Below is a small trained network, with its code and all its weights. Each question gives an input and a class and asks what happens when units are switched off, that is, made to give their printed mean instead of their output.

import numpy as np


def w(rows, s, z=0):
    codes = np.array(rows[::2]) - 128.0
    scale = np.full(codes.shape[1], s)
    scale[-1] = z or s
    return codes * scale


def f(y):
    return np.maximum(y, 0)


def log_softmax(a):
    a = a - a.max(-1, keepdims=True)
    return a - np.log(np.exp(a).sum(-1, keepdims=True))


def net(x, mask):
    res = np.array(x, float).reshape(1, 6) / 4 @ E
    y = f(res @ A[0][:, :-1].T + A[0][:, -1])
    res = res + np.where(mask, y, B[0][:, -1]) @ B[0][:, :-1]
    return log_softmax(res[-1] @ U[:, :-1].T + U[:, -1])


A, B = {}, {}
E = w([
[181,124,89,48,213,177],'x0',
[11,99,117,108,127,96],'x1',
[149,174,191,119,152,47],'x2',
[156,161,33,177,103,94],'x3',
[136,186,126,189,208,108],'x4',
[92,43,146,213,187,75],'x5',
],0.011)
A[0] = w([
[121,185,143,109,207,117,187],'N0',
[174,151,142,166,129,92,255],'N1',
[142,143,139,10,162,171,198],'N2',
[141,198,104,118,92,144,190],'N3',
[168,111,83,189,175,129,175],'N4',
[47,76,153,114,88,124,166],'N5',
[87,155,174,143,98,95,178],'N6',
[165,124,104,71,106,188,172],'N7',
[124,186,80,157,102,123,151],'N8',
[144,162,178,117,145,78,144],'N9',
],0.013,0.0045)
B[0] = w([
[17,175,122,72,229,106,196],'N0',
[178,205,134,218,180,97,202],'N1',
[145,95,134,39,180,221,248],'N2',
[148,186,110,81,39,95,199],'N3',
[119,115,15,252,169,193,201],'N4',
[32,13,255,163,38,127,228],'N5',
[76,132,173,188,121,67,199],'N6',
[190,45,107,37,33,193,226],'N7',
[50,202,85,146,8,71,187],'N8',
[158,208,222,106,210,58,185],'N9',
],0.0073,0.014)
U = w([
[255,146,206,109,81,143,149],'0',
[179,88,84,22,116,186,151],'1',
[147,223,169,120,190,44,112],'2',
[122,109,16,235,195,125,140],'3',
[70,141,109,59,222,166,5],'4',
[114,236,18,115,61,78,88],'5',
[38,27,206,162,98,88,223],'6',
],0.0094,0.0022)

Each question gives the input, the list of numbers given to net, and the class t.
The units are the neurons (one row each of A and B). Each row of codes is followed by its name. A weight is (code - 128) times the scale printed after its matrix; where a second scale follows, it is the last column's (A, B and U).
mask holds one flag per neuron, in row order. A switched-off neuron (its flag False) gives its mean, the last column of its row in B, instead of its output. The means were averaged over made-up inputs and are rounded, as every weight is.
A unit's drop is (log p(t) with every unit on - log p(t) with that unit switched off) / (log p(t) with every unit on - log p(t) with every unit switched off).
The circuit of an input: a set's keep is (log p(t) with only the set's units on - log p(t) with every unit switched off) / (log p(t) with every unit on - log p(t) with every unit switched off). Starting from all 10 units, units are removed one at a time, each time the one whose removal leaves the highest keep (on an exact tie, the one counted first), for as long as the keep stays at least 0.8.
circuit, biggest first: the units of the circuit, biggest drop first
unit that matters most: the unit with the biggest drop
k most important neurons: the k neurons with the biggest drops, biggest first
drop of u: that unit's drop, to one decimal
input [-5,-5,-7,-4,5,8], class 3: unit that matters most -> N4
input [0,5,-6,-8,6,-7], class 1: circuit, biggest first -> N7, N2
input [-7,-6,1,0,-1,7], class 3: circuit, biggest first -> N1, N4
input [-5,-2,0,5,-1,1], class 5: 2 most important neurons -> N8, N5
input [2,-5,-3,-1,6,-7], class 1: circuit, biggest first -> N2, N7
input [1,-2,1,-2,2,5], class 3: circuit, biggest first -> N4, N5
input [4,-5,7,-3,-3,4], class 2: circuit, biggest first -> N9, N7
input [2,5,4,-5,7,3], class 2: 3 most important neurons -> N9, N2, N7
input [3,-7,0,0,3,0], class 3: 2 most important neurons -> N4, N1
input [7,8,-2,-6,-3,-1], class 1: 2 most important neurons -> N2, N7
input [6,-7,3,-7,1,-3], class 1: 2 most important neurons -> N7, N2
input [4,0,0,-5,0,3], class 4: drop of N5 -> 0.1
input [7,-2,4,8,0,2], class 3: drop of N4 -> 1.2
input [7,-7,2,-3,2,1], class 4: circuit, biggest first -> N0
input [1,4,6,-5,5,7], class 2: drop of N9 -> 0.5
input [7,-8,-4,-3,0,7], class 3: drop of N4 -> 1.9
